Each row is followed by one of two labels, saying whether the row has a hidden trait. Each part has a new trait and two new labels.
(in the rows, 128 means zero)
[ 74 118 129 142 120 138  89 212 134 107 111  91 156 130 133 128 114 154
 137 138 118 126 114  76]  Gepo
[146 114 118 113 139  93 171  34 155 133 145 193 124 115 108 117 101 176
 103 148 120 140 136 145]  naka
[ 80 154 148 154 134 167 113  87 138 127  98  95 126 132 152 143 124  79
 128 117 143 113 126 107]  naka
[ 82 111 125 139 130 140  79 217 121 108 114  94 163 132 132 124 121 141
 144 136 116 130 112  88]  Gepo
[ 89 155 145 157 137 164 109  82 138 127  99  99 120 137 151 142 131  92
 126 118 146 111 132 110]  naka
[ 44 136 138 140 141 171  93 144 147 116 100  98 158 121 137 142 101 120
 134 136 138 120 103  62]  Gepo
[139 109 118 109 142  86 179  26 157 134 150 186 122 112 109 117 113 198
 101 150 116 141 132 133]  naka
[144  98 107 113 127  93 121 199 124 111 148 143 149 129 108 104 125 178
 128 142 103 146 127 129]  Gepo
[ 82 103 115 128 139 110 103 223 138 107 125 126 172 124 117 116 106 192
 131 142 108 139 112  84]  Gepo
[117 111 119 107 145  87 182   6 160 136 142 190 126 110 107 122  89 200
  97 159 124 136 128 128]  naka
[ 67 156 151 148 143 172 137   1 157 138 100 100 119 122 148 152 111  94
 123 126 157 111 121  97]  naka
[ 92 157 147 145 141 151 149  16 152 135 104 127 111 127 146 145 120 113
 112 123 147 110 134 119]  naka
[164 112 118  97 130 105 176  22 140 144 151 174 112 115 110 122 111 160
 111 140 131 138 130 150]  naka
[ 55 140 142 137 137 183  93 119 146 131  97  78 146 120 140 149 107  61
 136 129 152 114 102  77]  naka
[130 101 110 112 138  83 173 108 153 118 150 181 139 118 108 109  99 221
 106 155 106 149 130 126]  Gepo
[103  96 107 126 151  71 147  93 163 108 135 179 157 119 109 105  92 255
 104 160  98 149 133 106]  Gepo
[ 54 147 140 157 138 166 102 123 149 119  94  86 146 130 154 141 117 127
 128 127 137 114 119  70]  naka
[ 97  99 110 100 138  97 158  96 156 127 142 169 141 106 109 113  91 195
 110 157 120 144 118 115]  Gepo
[ 66 127 126 124 132 160  89 192 134 115 112  86 171 119 129 132 105 107
 143 139 133 131  96  75]  Gepo
[121 102 109 110 142  81 164  63 156 128 145 183 135 115 105 111  99 224
 106 154 115 146 130 128]  naka
[115 115 121 126 120 159  78 246 109 113 124  86 161 130 125 126 132 104
 160 128 123 132 107  96]  Gepo
[ 65 158 150 166 145 155 115  57 156 124  91 112 127 132 152 144 113 132
 116 125 138 112 133  94]  naka

Next part:
[134 139  94 123 116 131 131 119  65 130  86 153 177 107 151 143 104 133
 139 127]  T
[122 124 120 122 111 175 104 137 106 156 132 126  62 168  93 110 159 120
  96 112]  T
[106 123 142 128 133 170  76 144 157 122 143 121  49 184  84 145 191 160
  88 111]  T
[141 140 125 120 130 140 125 162  88 119 151 132 160 104 183 145 130 195
 133 122]  T
[118 111 150 128 126 159 108 144 177 163 151 102  24 185  71  98 172 101
  87 117]  F
[134 115 174 129 142 107 137 174 191 137 167  92  85 145 141 104 145 124
 118 130]  F
[108 124 128 128 123 174  84 127 140 133 129 127  53 176  76 134 174 148
  88 112]  T
[134 116 152 126 130 129 138 158 153 156 151 104  96 146 128  99 135 101
 116 126]  F
[147 125 138 113 112 160 131 195  83 170 204 113  98 143 161  96 147 142
 105 114]  T
[143 133 131 125 130 102 153 156 108 122 132 122 171  96 177 124 106 146
 149 133]  T
[115 113 152 133 130 143 110 122 193 147 132 108  55 167  78 111 155 104
 107 124]  F
[140 107 182 125 133 119 138 189 185 175 201  83  51 171 132  68 161 115
 104 123]  F
[125 120 157 129 139 124 123 148 165 129 136 111 136 147 124 125 152 138
 118 126]  F
[153 119 176 121 137 100 156 196 152 141 198  91 116 124 185  88 135 139
 129 128]  F
[144 110 163 119 117 145 139 182 139 188 188  95  60 162 125  58 140  81
  97 119]  T
[143 120 178 131 151  82 151 166 185 122 157  96  87 114 169 108 126 128
 145 137]  F
[139 122 165 129 147 106 138 154 177 129 154 103 118 129 152 124 139 145
 133 128]  F
[138 126 150 129 145 105 136 150 136 117 138 113 143 112 167 137 129 158
 140 131]  F
[149 126 151 113 127 134 139 205  91 146 197 108 117 130 181  93 139 154
 108 118]  T
[138 122 121 121 109 150 135 140  98 161 132 126 107 134 123  88 123  86
 115 125]  T
[133 135 136 124 133 131 119 158 118 109 144 130 133 121 162 146 141 187
 130 121]  T
[144 138 146 119 141 126 125 202  89 102 194 122 170 108 209 147 143 227
 135 120]  T
[141 118 165 114 122 164 127 209 128 164 219  97  53 170 144  84 173 150
  88 107]  T
[154 121 122 115  96 141 157 168  74 196 146 122 123 124 146  57 100  55
 120 128]  T
[122 119 145 127 129 141 117 137 155 145 134 111  82 159 104 115 153 119
 106 121]  F
[154 128 129 123 143 103 150 200 128 122 195  95 152 105 213 106 130 176
 140 128]  F
[141 115 174 124 137  99 152 166 172 148 160  91 106 130 152  81 131 106
 125 132]  F
[148 132 131 121 127 117 149 163 100 132 149 122 165 102 183 117 114 147
 142 129]  T
[139 126 145 134 143  77 162 119 159 109  98 118 177  89 159 134 100 118
 161 143]  F
[131 138 122 137 148  77 141  97 107  82  62 138 201  88 155 162  84 148
 167 143]  F
[170 121 133 106 101 147 164 220  57 203 218 100 127 120 193  37 118  96
 117 119]  T
[123 128 116 119 111 181 100 152  81 159 146 131  74 166  99 114 156 138
  91 110]  T
